Here is a tiny trained network, its code and every weight. The questions are about switching its units off for an input and a class, where a switched-off unit gives its printed mean instead of its output.

import numpy as np


def w(rows, s, z=0):
    codes = np.array(rows[::2]) - 128.0
    scale = np.full(codes.shape[1], s)
    scale[-1] = z or s
    return codes * scale


def f(y):
    return y / 2 * (1 + np.tanh(0.7978845608 * (y + 0.044715 * y**3)))


def log_softmax(a):
    a = a - a.max(-1, keepdims=True)
    return a - np.log(np.exp(a).sum(-1, keepdims=True))


def net(x, mask):
    res = np.array(x, float).reshape(1, 7) / 4 @ E
    y = f(res @ A[0][:, :-1].T + A[0][:, -1])
    res = res + np.where(mask, y, B[0][:, -1]) @ B[0][:, :-1]
    return log_softmax(res[-1] @ U[:, :-1].T + U[:, -1])


A, B = {}, {}
E = w([
[127,132,128,128,126],'x0',
[121,114,127,129,154],'x1',
[231,201,87,177,197],'x2',
[117,53,113,121,219],'x3',
[155,164,205,1,153],'x4',
[131,131,130,128,125],'x5',
[196,75,239,181,110],'x6',
],0.0066)
A[0] = w([
[175,200,125,169,169,28],'N0',
[115,149,58,66,129,169],'N1',
[66,91,122,103,54,4],'N2',
[135,212,146,162,39,178],'N3',
[52,219,6,58,149,92],'N4',
[113,89,147,130,82,10],'N5',
[130,94,53,201,67,100],'N6',
[84,152,69,87,144,111],'N7',
[143,232,148,163,17,192],'N8',
[217,203,79,145,146,105],'N9',
[71,59,132,106,82,41],'N10',
[179,193,122,170,178,65],'N11',
[62,90,143,115,71,59],'N12',
[165,158,192,27,30,152],'N13',
[210,60,148,141,94,49],'N14',
[152,138,158,63,149,107],'N15',
[144,147,200,64,237,101],'N16',
[176,59,198,144,123,102],'N17',
[229,159,77,136,147,64],'N18',
[127,119,79,223,86,99],'N19',
[151,143,64,67,99,57],'N20',
[70,59,139,108,75,10],'N21',
[112,8,100,217,121,165],'N22',
[172,105,207,170,125,106],'N23',
[168,103,231,182,128,67],'N24',
[175,159,116,150,184,112],'N25',
[182,145,135,157,253,172],'N26',
[74,121,169,105,103,25],'N27',
[203,84,199,141,99,45],'N28',
[92,101,77,255,102,8],'N29',
],0.0084,0.004)
B[0] = w([
[108,148,173,67,130,161],'N0',
[122,143,129,191,167,192],'N1',
[105,158,169,94,95,153],'N2',
[150,54,39,138,156,219],'N3',
[89,184,201,254,157,246],'N4',
[87,187,229,99,146,123],'N5',
[182,166,111,59,140,204],'N6',
[162,142,163,202,130,169],'N7',
[104,22,91,179,136,250],'N8',
[77,91,164,53,49,213],'N9',
[81,99,154,41,64,165],'N10',
[52,110,188,55,66,176],'N11',
[71,126,193,65,77,166],'N12',
[183,111,86,105,158,243],'N13',
[115,201,173,167,126,144],'N14',
[203,162,34,120,131,164],'N15',
[242,139,35,126,143,209],'N16',
[117,135,140,173,141,179],'N17',
[62,115,204,53,55,180],'N18',
[146,175,88,60,161,201],'N19',
[133,202,131,133,183,133],'N20',
[97,98,188,52,61,160],'N21',
[158,99,73,102,180,254],'N22',
[77,189,128,182,170,177],'N23',
[63,209,159,209,184,181],'N24',
[106,110,157,108,72,172],'N25',
[68,39,160,95,56,235],'N26',
[115,136,136,45,75,133],'N27',
[123,182,147,170,160,164],'N28',
[179,243,121,55,209,206],'N29',
],0.008,0.0051)
U = w([
[66,82,214,57,34,94],'0',
[119,51,118,160,126,247],'1',
[87,183,197,232,142,77],'2',
[121,1,86,155,128,195],'3',
[210,149,92,67,139,72],'4',
],0.009,0.011)

Each question gives the input, the list of numbers given to net, and the class t.
The units are the neurons (one row each of A and B). Each row of codes is followed by its name. A weight is (code - 128) times the scale printed after its matrix; where a second scale follows, it is the last column's (A, B and U).
mask holds one flag per neuron, in row order. A switched-off neuron (its flag False) gives its mean, the last column of its row in B, instead of its output. The means were averaged over made-up inputs and are rounded, as every weight is.
A unit's drop is (log p(t) with every unit on - log p(t) with that unit switched off) / (log p(t) with every unit on - log p(t) with every unit switched off).
The circuit of an input: a set's keep is (log p(t) with only the set's units on - log p(t) with every unit switched off) / (log p(t) with every unit on - log p(t) with every unit switched off). Starting from the 12 units with the biggest drops (on a tie, the unit counted first), units are removed one at a time, each time the one whose removal leaves the highest keep (on an exact tie, the one counted first), for as long as the keep stays at least 0.8.
circuit, biggest first: the units of the circuit, biggest drop first
unit that matters most: the unit with the biggest drop
top k neurons: the k neurons with the biggest drops, biggest first
drop of u: that unit's drop, to one decimal
input [4,4,-2,5,-4,4,7], class 2: top neuron : N24
input [8,0,5,-7,1,3,0], class 3: circuit, biggest first : N8; N3
input [8,-4,5,5,2,-7,8], class 2: circuit, biggest first : N24; N23
input [-6,-4,-6,0,1,-6,7], class 2: circuit, biggest first : N24; N23
input [-5,4,7,3,-2,-3,8], class 2: top 4 neurons : N24; N23; N28; N14
input [-3,1,8,1,7,-4,6], class 0: circuit, biggest first : N26; N18
input [-2,-2,7,-7,-8,-6,0], class 4: top 4 neurons : N29; N19; N6; N3
input [-2,-7,3,-7,7,8,-6], class 1: top 2 neurons : N8; N4
input [-2,-1,5,-6,-1,-6,-2], class 3: top 3 neurons : N8; N3; N12
input [8,-5,3,-6,-1,8,4], class 3: top 3 neurons : N8; N3; N4
input [7,8,-8,4,0,6,-7], class 0: circuit, biggest first : N10; N21
input [0,2,0,-7,-8,-8,0], class 4: top 3 neurons : N29; N6; N19
input [-8,-1,-3,-5,8,4,4], class 4: drop of N29 : -0.1
input [-6,-7,7,5,8,1,8], class 2: drop of N28 : 0.5
input [-7,-3,7,6,-6,4,6], class 0: drop of N26 : 0.3
input [-6,0,-1,-6,4,7,-1], class 3: unit that matters most : N8
